Below are the code and all the weights of a small trained network. Each question names an input and a target symbol and asks about switching units off, where a switched-off unit gives its printed mean instead of its output.

import numpy as np


def w(rows, s, z=0):
    codes = np.array(rows[::2]) - 128.0
    scale = np.full(codes.shape[1], s)
    scale[-1] = z or s
    return codes * scale


def norm(h):
    return h / np.sqrt((h * h).mean(-1, keepdims=True) + 1e-5)


def f(y):
    return np.maximum(y, 0)


def softmax(a):
    e = np.exp(a - a.max(-1, keepdims=True))
    return e / e.sum(-1, keepdims=True)


def log_softmax(a):
    a = a - a.max(-1, keepdims=True)
    return a - np.log(np.exp(a).sum(-1, keepdims=True))


def net(x, mask):
    ids = ['βθλμτφ'.index(c) for c in x.split()]
    T = len(ids)
    res = E[ids] + P[:T]
    u = 0
    for l in range(2):
        r = norm(res)
        for j in range(2):
            rows = slice(2 * j, 2 * j + 2)
            q, k, v = (r @ M[l][rows].T for M in (Q, K, V))
            z = softmax(np.where(np.tri(T) > 0, q @ k.T / 2**0.5, -1e9)) @ v
            o = O[l][rows]
            res = res + np.where(mask[u + j], z, o[:, -1]) @ o[:, :-1]
        u += 2
        y = f(norm(res) @ A[l][:, :-1].T + A[l][:, -1])
        res = res + np.where(mask[u : u + 16], y, B[l][:, -1]) @ B[l][:, :-1]
        u += 16
    return log_softmax(norm(res)[-1] @ U[:, :-1].T + U[:, -1])


Q, K, V, O, A, B = {}, {}, {}, {}, {}, {}
E = w([
[181,145,96,142,110,45,165,84],'β',
[102,113,14,143,134,166,202,94],'θ',
[136,192,51,131,161,93,126,28],'λ',
[106,76,93,28,252,82,109,220],'μ',
[59,176,136,104,110,138,54,78],'τ',
[142,105,121,145,77,95,184,88],'φ',
],0.018)
P = w([
[125,247,111,217,163,114,74,121],'0',
[198,83,121,136,189,92,255,75],'1',
[141,118,73,137,134,98,223,92],'2',
[234,198,207,2,145,116,83,36],'3',
[153,197,155,67,233,122,210,170],'4',
[126,161,87,94,125,66,151,147],'5',
[135,134,68,92,192,190,146,56],'6',
[89,181,133,118,158,172,157,152],'7',
[163,84,15,118,74,105,89,15],'8',
[126,188,154,96,181,85,104,197],'9',
[77,157,62,141,99,100,61,151],'10',
[81,173,50,170,106,104,87,150],'11',
[102,126,149,75,153,105,77,190],'12',
[98,141,149,101,131,105,79,161],'13',
],0.0078)
Q[0] = w([
[131,33,48,104,169,87,110,87],'L0H1',
[93,108,1,120,103,114,169,59],'L0H1',
[79,151,89,131,179,119,134,77],'L0H2',
[60,131,107,148,158,35,175,151],'L0H2',
],0.0091)
K[0] = w([
[88,198,33,216,193,113,63,54],'L0H1',
[199,199,77,114,175,40,57,236],'L0H1',
[155,193,88,192,153,92,103,165],'L0H2',
[151,210,74,122,3,188,31,218],'L0H2',
],0.0054)
V[0] = w([
[31,148,134,167,108,183,106,137],'L0H1',
[137,185,44,33,190,121,55,157],'L0H1',
[171,170,107,179,119,71,181,78],'L0H2',
[113,158,242,215,2,200,120,124],'L0H2',
],0.0068)
O[0] = w([
[99,197,45,141,192,103,169,117,75],'L0H1',
[206,77,98,62,159,150,181,98,236],'L0H1',
[17,31,210,122,2,99,98,145,213],'L0H2',
[23,142,127,48,99,192,237,23,2],'L0H2',
],0.0083,0.0088)
A[0] = w([
[152,102,134,74,57,131,181,119,196],'L0N1',
[105,136,148,136,98,171,85,136,231],'L0N2',
[105,141,159,170,129,141,150,75,136],'L0N3',
[90,126,100,131,105,131,121,104,121],'L0N4',
[108,178,60,144,84,121,131,140,163],'L0N5',
[188,71,185,133,105,116,135,141,184],'L0N6',
[146,168,119,166,119,154,97,134,106],'L0N7',
[83,185,147,172,89,136,140,135,127],'L0N8',
[128,127,144,66,91,137,122,108,136],'L0N9',
[168,146,166,137,117,102,103,68,249],'L0N10',
[144,116,92,144,144,133,91,131,129],'L0N11',
[176,82,113,128,245,105,116,150,81],'L0N12',
[152,96,93,141,162,85,108,103,115],'L0N13',
[131,120,84,154,102,180,134,180,181],'L0N14',
[108,192,148,187,137,93,115,165,89],'L0N15',
[128,166,145,94,123,114,78,95,176],'L0N16',
],0.012,0.0021)
B[0] = w([
[143,150,116,86,184,101,70,132,199],'L0N1',
[220,94,92,85,149,53,155,179,153],'L0N2',
[192,178,168,28,113,154,128,106,135],'L0N3',
[187,178,126,160,94,168,164,185,145],'L0N4',
[90,127,224,114,151,125,190,115,141],'L0N5',
[136,135,82,134,144,92,116,204,245],'L0N6',
[125,117,148,109,202,149,86,74,135],'L0N7',
[225,139,167,117,108,108,156,51,138],'L0N8',
[153,112,72,159,171,114,116,166,157],'L0N9',
[3,90,60,77,159,162,120,203,203],'L0N10',
[162,89,105,177,94,186,155,103,178],'L0N11',
[123,158,131,166,109,167,137,100,250],'L0N12',
[83,89,141,139,59,171,129,154,222],'L0N13',
[55,113,172,145,141,48,246,192,146],'L0N14',
[164,93,133,55,119,120,108,90,136],'L0N15',
[169,37,16,172,221,139,183,163,166],'L0N16',
],0.0059,0.011)
Q[1] = w([
[31,249,196,129,129,153,153,2],'L1H1',
[82,87,91,161,110,109,102,75],'L1H1',
[153,40,183,135,154,92,88,185],'L1H2',
[109,218,172,141,117,148,116,74],'L1H2',
],0.0068)
K[1] = w([
[210,71,179,55,108,173,143,164],'L1H1',
[249,81,226,163,194,174,126,8],'L1H1',
[209,254,120,197,119,144,172,94],'L1H2',
[194,18,22,36,170,90,86,112],'L1H2',
],0.0063)
V[1] = w([
[180,152,227,184,138,60,166,255],'L1H1',
[126,94,78,206,118,146,129,133],'L1H1',
[154,140,110,202,132,179,252,75],'L1H2',
[183,152,90,149,219,127,140,179],'L1H2',
],0.0082)
O[1] = w([
[142,163,119,181,31,196,119,166,133],'L1H1',
[110,82,184,238,142,2,135,91,254],'L1H1',
[91,189,81,207,107,114,71,65,59],'L1H2',
[248,141,85,117,35,30,245,185,196],'L1H2',
],0.0091,0.0041)
A[1] = w([
[77,139,203,122,182,162,65,90,156],'L1N1',
[112,197,105,161,124,80,124,105,103],'L1N2',
[68,137,136,150,76,114,106,116,127],'L1N3',
[153,144,160,106,126,83,63,149,155],'L1N4',
[140,137,95,94,111,102,99,165,251],'L1N5',
[73,95,90,115,78,129,237,153,145],'L1N6',
[146,129,152,66,145,81,183,140,95],'L1N7',
[130,124,71,105,104,136,184,126,223],'L1N8',
[161,77,255,104,113,142,145,163,67],'L1N9',
[171,128,142,83,122,138,94,197,152],'L1N10',
[36,127,147,81,113,116,117,94,166],'L1N11',
[195,163,133,193,137,90,160,106,130],'L1N12',
[40,73,134,117,140,170,120,84,50],'L1N13',
[133,35,150,161,155,132,122,161,138],'L1N14',
[144,150,115,83,97,102,101,139,114],'L1N15',
[130,122,106,165,96,143,97,109,139],'L1N16',
],0.01,0.0029)
B[1] = w([
[254,134,172,64,171,81,108,151,158],'L1N1',
[61,142,144,99,161,135,35,200,145],'L1N2',
[119,181,166,117,159,202,50,117,143],'L1N3',
[97,155,109,88,142,136,137,118,188],'L1N4',
[111,217,7,137,114,205,158,140,234],'L1N5',
[132,177,88,71,152,136,109,117,191],'L1N6',
[172,115,69,128,206,101,123,81,183],'L1N7',
[162,115,45,123,129,226,155,82,185],'L1N8',
[40,156,83,89,152,89,198,120,186],'L1N9',
[78,168,24,213,113,118,166,146,214],'L1N10',
[204,128,158,61,94,158,95,136,152],'L1N11',
[115,112,146,179,118,180,37,130,180],'L1N12',
[173,124,209,127,172,143,85,159,158],'L1N13',
[90,111,94,125,90,138,138,102,255],'L1N14',
[172,145,102,101,216,162,193,152,156],'L1N15',
[152,126,156,109,87,219,132,122,147],'L1N16',
],0.0067,0.0096)
U = w([
[2,85,85,37,11,161,156,208,73],'β',
[35,163,128,211,86,138,108,108,173],'θ',
[93,14,168,157,135,12,158,93,87],'λ',
[253,95,115,159,90,172,140,201,102],'μ',
[99,193,39,59,141,168,143,43,86],'τ',
[138,104,181,25,64,175,94,137,255],'φ',
],0.0057,0.003)

Each question gives the input, a string of symbols that net reads in full, and the target symbol t.
The units are the heads (2 rows each of Q, K, V and O) and the neurons (one row each of A and B). Each row of codes is followed by its name. A weight is (code - 128) times the scale printed after its matrix; where a second scale follows, it is the last column's (O, A, B and U).
mask holds one flag per unit, layer by layer, with each layer's heads first. A switched-off unit (its flag False) gives its mean, the last column of its rows in O or B, instead of its output. The means were averaged over made-up inputs and are rounded, as every weight is.
A unit's drop is (log p(t) with every unit on - log p(t) with that unit switched off) / (log p(t) with every unit on - log p(t) with every unit switched off).
The circuit of an input: a set's keep is (log p(t) with only the set's units on - log p(t) with every unit switched off) / (log p(t) with every unit on - log p(t) with every unit switched off). Starting from the 12 units with the biggest drops (on a tie, the unit counted first), units are removed one at a time, each time the one whose removal leaves the highest keep (on an exact tie, the one counted first), for as long as the keep stays at least 0.8.
circuit, biggest first: the units of the circuit, biggest drop first
top k neurons: the k neurons with the biggest drops, biggest first
k most important neurons of layer l: the k neurons of layer l with the biggest drops, biggest first
which heads matter: for each layer, one digit per head in row order, 1 if its drop is at least 0.15 and else 0, layers parted by /
drop of u: that unit's drop, to one decimal
input φ θ λ θ, target φ: which heads matter => 01 / 01
input τ μ φ φ λ θ λ β θ φ, target τ: circuit, biggest first => [L0H2, L1H1, L1H2]
input φ τ λ β, target φ: circuit, biggest first => [L0H2, L1H2, L1N1]
input μ μ μ μ β τ, target μ: circuit, biggest first => [L0H2, L1H2]
input θ φ μ, target θ: which heads matter => 00 / 01
input μ μ φ τ θ τ θ θ μ τ μ τ μ μ, target τ: which heads matter => 11 / 00
input τ θ τ λ β θ β τ μ λ μ μ τ, target τ: circuit, biggest first => [L0H2, L0H1, L1H1]
input β β φ μ, target β: most important neuron of layer 1 => [L1N9]
input φ λ μ τ μ μ μ φ φ τ θ λ φ β, target φ: which heads matter => 11 / 01
input β τ θ, target β: which heads matter => 11 / 11
input τ φ φ τ μ θ, target τ: circuit, biggest first => [L0H2, L1N6]
input φ φ λ τ β τ φ τ φ τ τ, target φ: circuit, biggest first => [L1H2, L0H2, L1N1, L1N11]
input θ μ τ τ λ, target θ: which heads matter => 00 / 11
input τ μ λ φ β, target τ: which heads matter => 01 / 00
input θ θ λ, target θ: which heads matter => 00 / 01
input λ θ φ φ λ μ μ μ θ θ, target λ: circuit, biggest first => [L1H1, L0N6, L0N10]
input τ φ φ, target τ: which heads matter => 01 / 00
input τ φ β μ φ τ, target τ: circuit, biggest first => [L0H2, L1H1]
input λ τ λ, target λ: which heads matter => 00 / 10
input λ τ μ λ β φ β φ φ β φ λ β λ, target λ: which heads matter => 10 / 10
input β θ β μ φ θ λ τ μ τ λ, target β: which heads matter => 11 / 01
input λ τ τ φ, target λ: circuit, biggest first => [L1H1]
input μ θ β τ λ μ β τ φ β μ τ τ τ, target μ: circuit, biggest first => [L1H2, L0H2]
input φ φ β λ θ τ φ φ μ τ μ θ, target φ: top neuron => [L1N13]
input φ θ θ τ λ μ, target φ: top 2 neurons => [L1N1, L1N11]
input λ λ θ λ β τ τ τ τ, target λ: drop of L0N2 => 0.1
